Below is a small trained network, with its code and all its weights. Each question gives an input and a class and asks what happens when units are switched off, that is, made to give their printed mean instead of their output.

import numpy as np


def w(rows, s, z=0):
    codes = np.array(rows[::2]) - 128.0
    scale = np.full(codes.shape[1], s)
    scale[-1] = z or s
    return codes * scale


def f(y):
    return np.maximum(y, 0)


def log_softmax(a):
    a = a - a.max(-1, keepdims=True)
    return a - np.log(np.exp(a).sum(-1, keepdims=True))


def net(x, mask):
    res = np.array(x, float).reshape(1, 4) / 4 @ E
    y = f(res @ A[0][:, :-1].T + A[0][:, -1])
    res = res + np.where(mask, y, B[0][:, -1]) @ B[0][:, :-1]
    return log_softmax(res[-1] @ U[:, :-1].T + U[:, -1])


A, B = {}, {}
E = w([
[212,118,215,6,125,70,161,140,182,60,187,66],'x0',
[138,53,41,117,222,86,206,118,222,44,73,65],'x1',
[179,25,173,43,125,105,125,86,194,159,112,171],'x2',
[48,93,179,37,44,152,63,167,152,63,63,144],'x3',
],0.012)
A[0] = w([
[76,103,101,162,95,223,79,72,159,255,89,179,235],'n1',
[115,208,186,81,59,164,37,176,36,139,177,91,182],'n2',
[74,112,111,109,107,135,163,155,156,116,92,102,160],'n3',
[53,147,178,178,34,125,88,150,88,101,99,87,228],'n4',
[217,109,220,110,134,107,148,72,166,139,202,152,251],'n5',
[109,212,139,109,64,167,63,139,132,180,145,177,118],'n6',
[207,162,92,122,149,79,198,101,136,200,228,92,216],'n7',
[94,78,73,172,140,101,137,134,84,173,58,95,136],'n8',
[110,55,184,79,96,86,167,122,167,114,118,107,156],'n9',
[62,75,102,102,106,134,88,190,148,64,79,62,130],'n10',
[24,104,161,117,133,153,110,114,133,188,72,123,35],'n11',
[102,75,118,92,166,109,204,119,120,56,120,36,218],'n12',
[155,98,202,50,123,83,202,89,159,202,131,160,107],'n13',
],0.0086,0.0024)
B[0] = w([
[53,111,73,111,81,193,58,110,140,79,131,134,241],'n1',
[222,161,176,104,153,202,146,88,53,185,163,208,252],'n2',
[108,236,159,71,173,109,81,143,138,136,91,140,170],'n3',
[147,147,193,74,161,196,198,135,115,74,177,184,217],'n4',
[168,52,142,93,125,131,150,79,104,252,111,41,223],'n5',
[141,139,144,143,78,150,186,70,74,134,120,242,219],'n6',
[146,47,43,197,147,137,143,182,120,161,190,2,226],'n7',
[33,154,79,105,184,195,134,116,132,59,65,87,191],'n8',
[168,94,194,82,159,63,152,94,182,161,92,167,215],'n9',
[166,210,174,62,124,53,85,224,138,95,100,134,205],'n10',
[131,132,82,124,98,121,69,191,94,68,201,138,176],'n11',
[179,162,198,203,140,81,238,184,187,64,89,160,228],'n12',
[139,72,83,76,167,38,106,77,103,143,39,130,208],'n13',
],0.0082,0.018)
U = w([
[142,214,159,144,136,48,185,206,197,72,129,138,123],'0',
[116,81,70,83,67,68,98,97,85,185,113,147,69],'1',
[92,60,72,244,122,151,185,198,128,180,255,38,226],'2',
[138,146,179,118,104,222,172,121,72,143,153,227,186],'3',
[175,72,169,89,134,44,148,104,166,174,113,97,139],'4',
[78,148,121,82,75,122,24,184,149,86,162,141,90],'5',
[214,130,131,155,92,165,111,99,73,204,222,105,6],'6',
[10,94,28,174,105,197,83,107,160,106,109,178,179],'7',
],0.0082,0.0016)

Each question gives the input, the list of numbers given to net, and the class t.
The units are the neurons (one row each of A and B). Each row of codes is followed by its name. A weight is (code - 128) times the scale printed after its matrix; where a second scale follows, it is the last column's (A, B and U).
mask holds one flag per neuron, in row order. A switched-off neuron (its flag False) gives its mean, the last column of its row in B, instead of its output. The means were averaged over made-up inputs and are rounded, as every weight is.
A unit's drop is (log p(t) with every unit on - log p(t) with that unit switched off) / (log p(t) with every unit on - log p(t) with every unit switched off).
The circuit of an input: a set's keep is (log p(t) with only the set's units on - log p(t) with every unit switched off) / (log p(t) with every unit on - log p(t) with every unit switched off). Starting from the 12 units with the biggest drops (on a tie, the unit counted first), units are removed one at a time, each time the one whose removal leaves the highest keep (on an exact tie, the one counted first), for as long as the keep stays at least 0.8.
units of the circuit, in order: the units of the circuit, biggest drop first
unit that matters most: the unit with the biggest drop
top k neurons: the k neurons with the biggest drops, biggest first
drop when u is switched off: that unit's drop, to one decimal
input [-6,7,6,8], class 0: units of the circuit, in order	[n10]
input [6,-7,3,0], class 6: units of the circuit, in order	[n2, n5]
input [-8,6,3,5], class 5: units of the circuit, in order	[n10, n11]
input [2,-7,0,-3], class 6: units of the circuit, in order	[n5, n12]
input [-5,6,-6,1], class 0: top 2 neurons	[n10, n1]
input [0,6,-7,-4], class 2: top 2 neurons	[n7, n10]
input [-5,7,-5,-4], class 7: top 2 neurons	[n8, n5]
input [2,-5,5,0], class 1: top 2 neurons	[n13, n12]
input [7,-5,3,6], class 4: top 3 neurons	[n13, n5, n9]
input [-3,5,0,-3], class 2: top 2 neurons	[n10, n1]
input [8,6,-2,3], class 0: top 2 neurons	[n12, n10]
input [7,-8,4,-2], class 6: top 2 neurons	[n2, n12]
input [-2,1,-1,2], class 5: top 2 neurons	[n2, n12]
input [-5,3,-5,-5], class 7: unit that matters most	n8
input [-4,-4,8,-6], class 1: top 2 neurons	[n13, n5]
input [3,1,-7,4], class 0: top 2 neurons	[n10, n6]
input [-7,1,8,4], class 7: drop when n1 is switched off	0.2
input [-4,0,-1,-1], class 7: drop when n9 is switched off	0.0
input [0,1,-2,4], class 0: drop when n2 is switched off	0.1
input [-1,4,3,1], class 0: unit that matters most	n5
input [-1,-3,-6,-6], class 2: drop when n7 is switched off	0.6
